Below is a small trained network, with its code and all its weights. Each question gives an input and a target symbol and asks what happens when units are switched off, that is, made to give their printed mean instead of their output.

import numpy as np


def w(rows, s, z=0):
    codes = np.array(rows[::2]) - 128.0
    scale = np.full(codes.shape[1], s)
    scale[-1] = z or s
    return codes * scale


def f(y):
    return y / 2 * (1 + np.tanh(0.7978845608 * (y + 0.044715 * y**3)))


def softmax(a):
    e = np.exp(a - a.max(-1, keepdims=True))
    return e / e.sum(-1, keepdims=True)


def log_softmax(a):
    a = a - a.max(-1, keepdims=True)
    return a - np.log(np.exp(a).sum(-1, keepdims=True))


def net(x, mask):
    ids = ['ΓΛΞΠΣαβεζηθμφω'.index(c) for c in x.split()]
    T = len(ids)
    res = E[ids] + P[:T]
    u = 0
    for l in range(3):
        r = res
        for j in range(2):
            rows = slice(2 * j, 2 * j + 2)
            q, k, v = (r @ M[l][rows].T for M in (Q, K, V))
            z = softmax(np.where(np.tri(T) > 0, q @ k.T / 2**0.5, -1e9)) @ v
            o = O[l][rows]
            res = res + np.where(mask[u + j], z, o[:, -1]) @ o[:, :-1]
        u += 2
        y = f(res @ A[l][:, :-1].T + A[l][:, -1])
        res = res + np.where(mask[u : u + 4], y, B[l][:, -1]) @ B[l][:, :-1]
        u += 4
    return log_softmax(res[-1] @ U[:, :-1].T + U[:, -1])


Q, K, V, O, A, B = {}, {}, {}, {}, {}, {}
E = w([
[135,142,108],'Γ',
[168,136,102],'Λ',
[143,104,141],'Ξ',
[120,135,134],'Π',
[173,115,111],'Σ',
[146,120,117],'α',
[166,105,122],'β',
[141,111,125],'ε',
[175,82,146],'ζ',
[151,135,108],'η',
[33,58,252],'θ',
[158,153,97],'μ',
[143,156,99],'φ',
[93,168,114],'ω',
],0.011)
P = w([
[90,109,101],'0',
[202,194,179],'1',
[156,164,158],'2',
[141,168,173],'3',
[39,100,85],'4',
[94,136,129],'5',
[102,139,122],'6',
[206,211,244],'7',
[113,150,131],'8',
[116,153,128],'9',
[2,123,78],'10',
[108,150,118],'11',
[104,148,122],'12',
],0.0074)
Q[0] = w([
[92,247,85],'0.h1',
[164,79,109],'0.h1',
[60,26,6],'0.h2',
[121,164,176],'0.h2',
],0.021)
K[0] = w([
[116,141,253],'0.h1',
[157,120,69],'0.h1',
[234,235,199],'0.h2',
[148,100,99],'0.h2',
],0.023)
V[0] = w([
[127,210,122],'0.h1',
[180,185,104],'0.h1',
[246,5,149],'0.h2',
[88,54,41],'0.h2',
],0.011)
O[0] = w([
[173,121,148,223],'0.h1',
[143,27,111,181],'0.h1',
[141,254,170,6],'0.h2',
[71,153,90,81],'0.h2',
],0.014,0.0016)
A[0] = w([
[98,116,129,4],'0.n1',
[107,135,84,35],'0.n2',
[226,175,50,83],'0.n3',
[2,110,195,226],'0.n4',
],0.012,0.0019)
B[0] = w([
[162,152,126,82],'0.n1',
[172,170,96,95],'0.n2',
[33,123,170,186],'0.n3',
[246,114,131,252],'0.n4',
],0.013,0.0016)
Q[1] = w([
[162,203,7],'1.h1',
[154,145,180],'1.h1',
[141,143,123],'1.h2',
[138,116,72],'1.h2',
],0.017)
K[1] = w([
[6,152,81],'1.h1',
[171,73,142],'1.h1',
[107,120,167],'1.h2',
[107,103,108],'1.h2',
],0.019)
V[1] = w([
[109,136,96],'1.h1',
[179,137,193],'1.h1',
[230,145,157],'1.h2',
[81,172,8],'1.h2',
],0.014)
O[1] = w([
[146,108,153,53],'1.h1',
[71,124,54,252],'1.h1',
[106,154,2,206],'1.h2',
[226,106,232,44],'1.h2',
],0.0091,0.0027)
A[1] = w([
[169,93,233,11],'1.n1',
[44,138,27,94],'1.n2',
[78,2,192,123],'1.n3',
[52,207,205,98],'1.n4',
],0.0059,0.011)
B[1] = w([
[7,56,96,106],'1.n1',
[183,86,228,252],'1.n2',
[216,87,99,188],'1.n3',
[118,125,57,120],'1.n4',
],0.011,0.0042)
Q[2] = w([
[107,77,144],'2.h1',
[91,91,22],'2.h1',
[81,232,254],'2.h2',
[183,129,174],'2.h2',
],0.019)
K[2] = w([
[105,75,128],'2.h1',
[6,138,102],'2.h1',
[201,41,31],'2.h2',
[137,206,88],'2.h2',
],0.019)
V[2] = w([
[37,2,205],'2.h1',
[125,108,225],'2.h1',
[66,102,76],'2.h2',
[21,121,146],'2.h2',
],0.0075)
O[2] = w([
[31,81,253,146],'2.h1',
[190,68,179,161],'2.h1',
[71,82,147,51],'2.h2',
[120,84,250,4],'2.h2',
],0.0064,0.0042)
A[2] = w([
[159,135,177,103],'2.n1',
[148,252,248,132],'2.n2',
[141,145,197,1],'2.n3',
[192,171,171,133],'2.n4',
],0.018,0.006)
B[2] = w([
[52,3,142,170],'2.n1',
[46,159,139,227],'2.n2',
[94,89,20,133],'2.n3',
[200,179,205,254],'2.n4',
],0.022,0.0038)
U = w([
[106,204,69,207],'Γ',
[85,218,188,224],'Λ',
[125,114,228,150],'Ξ',
[184,191,184,138],'Π',
[193,27,175,63],'Σ',
[45,167,172,100],'α',
[64,100,165,110],'β',
[114,55,161,67],'ε',
[223,95,202,141],'ζ',
[107,142,73,174],'η',
[245,13,15,128],'θ',
[38,230,76,74],'μ',
[63,180,1,2],'φ',
[201,226,118,125],'ω',
],0.0062,0.0065)

Each question gives the input, a string of symbols that net reads in full, and the target symbol t.
The units are the heads (2 rows each of Q, K, V and O) and the neurons (one row each of A and B). Each row of codes is followed by its name. A weight is (code - 128) times the scale printed after its matrix; where a second scale follows, it is the last column's (O, A, B and U).
mask holds one flag per unit, layer by layer, with each layer's heads first. A switched-off unit (its flag False) gives its mean, the last column of its rows in O or B, instead of its output. The means were averaged over made-up inputs and are rounded, as every weight is.
A unit's drop is (log p(t) with every unit on - log p(t) with that unit switched off) / (log p(t) with every unit on - log p(t) with every unit switched off).
The circuit of an input: a set's keep is (log p(t) with only the set's units on - log p(t) with every unit switched off) / (log p(t) with every unit on - log p(t) with every unit switched off). Starting from the 12 units with the biggest drops (on a tie, the unit counted first), units are removed one at a time, each time the one whose removal leaves the highest keep (on an exact tie, the one counted first), for as long as the keep stays at least 0.8.
circuit, biggest first: the units of the circuit, biggest drop first
most important unit: the unit with the biggest drop
k most important neurons: the k neurons with the biggest drops, biggest first
top k neurons in layer l: the k neurons of layer l with the biggest drops, biggest first
heads that matter: for each layer, one digit per head in row order, 1 if its drop is at least 0.15 and else 0, layers parted by /
input α Σ ω ω, target Π: circuit, biggest first -> 0.h2; 1.h2; 2.n4; 1.h1
input α Σ φ φ, target Π: circuit, biggest first -> 0.h2; 1.h2; 2.n4
input Σ μ φ θ, target θ: circuit, biggest first -> 0.n4; 1.h2
input Γ ζ Σ ε β Σ ω φ Ξ β θ, target θ: most important unit -> 0.n4
input Ξ α β Γ ω ω ω μ Γ, target θ: circuit, biggest first -> 2.n4; 2.n2
input ω Σ ζ, target θ: circuit, biggest first -> 0.h2; 1.n3
input Λ Γ ω ω, target β: heads that matter -> 11 / 11 / 10
input Γ ω Π Γ, target ζ: heads that matter -> 01 / 11 / 10
input β ω θ ω ω β ω, target ω: 3 most important neurons -> 0.n4; 1.n2; 2.n4
input Ξ θ Ξ Π β Σ α Ξ ω, target ω: 2 most important neurons -> 1.n2; 0.n4
input Λ ε Λ μ, target β: 4 most important neurons -> 0.n4; 2.n1; 0.n3; 2.n2
input ω Λ β φ ζ φ Π μ, target μ: circuit, biggest first -> 0.h2; 2.n2
input φ α η Ξ, target Σ: heads that matter -> 01 / 11 / 10
input β Ξ η, target Λ: top 2 neurons in layer 0 -> 0.n4; 0.n3
input β β Ξ, target Λ: circuit, biggest first -> 0.h2; 2.n2; 2.n4
input Λ μ η Γ, target β: 4 most important neurons -> 0.n3; 0.n4; 2.n1; 2.n2
input ω Γ Γ Γ ω Λ Π Ξ, target θ: heads that matter -> 01 / 00 / 00
input ω ω Γ φ α, target θ: 3 most important neurons -> 1.n3; 1.n2; 0.n4
input ω α β Λ, target θ: top 2 neurons in layer 1 -> 1.n3; 1.n2
input φ μ φ, target Σ: top 2 neurons in layer 1 -> 1.n1; 1.n3
input Γ Γ Λ φ Π Λ β ω ω ω Γ φ Σ, target θ: circuit, biggest first -> 0.h2; 2.n4
input ζ β η ε η, target Λ: heads that matter -> 01 / 01 / 01
input β φ Π Π, target Λ: most important unit -> 0.h2
input ε ω β Ξ, target ω: most important unit -> 0.h2
input φ ω β Σ μ η α η Ξ ω ω ω φ, target θ: heads that matter -> 11 / 10 / 00
input β η μ Λ β Γ ε φ, target Λ: top 2 neurons in layer 2 -> 2.n2; 2.n3
input φ ω Γ, target Σ: 2 most important neurons -> 0.n4; 2.n1
input α μ α Γ, target Π: heads that matter -> 11 / 11 / 11
input β β φ ω, target Λ: heads that matter -> 01 / 01 / 00
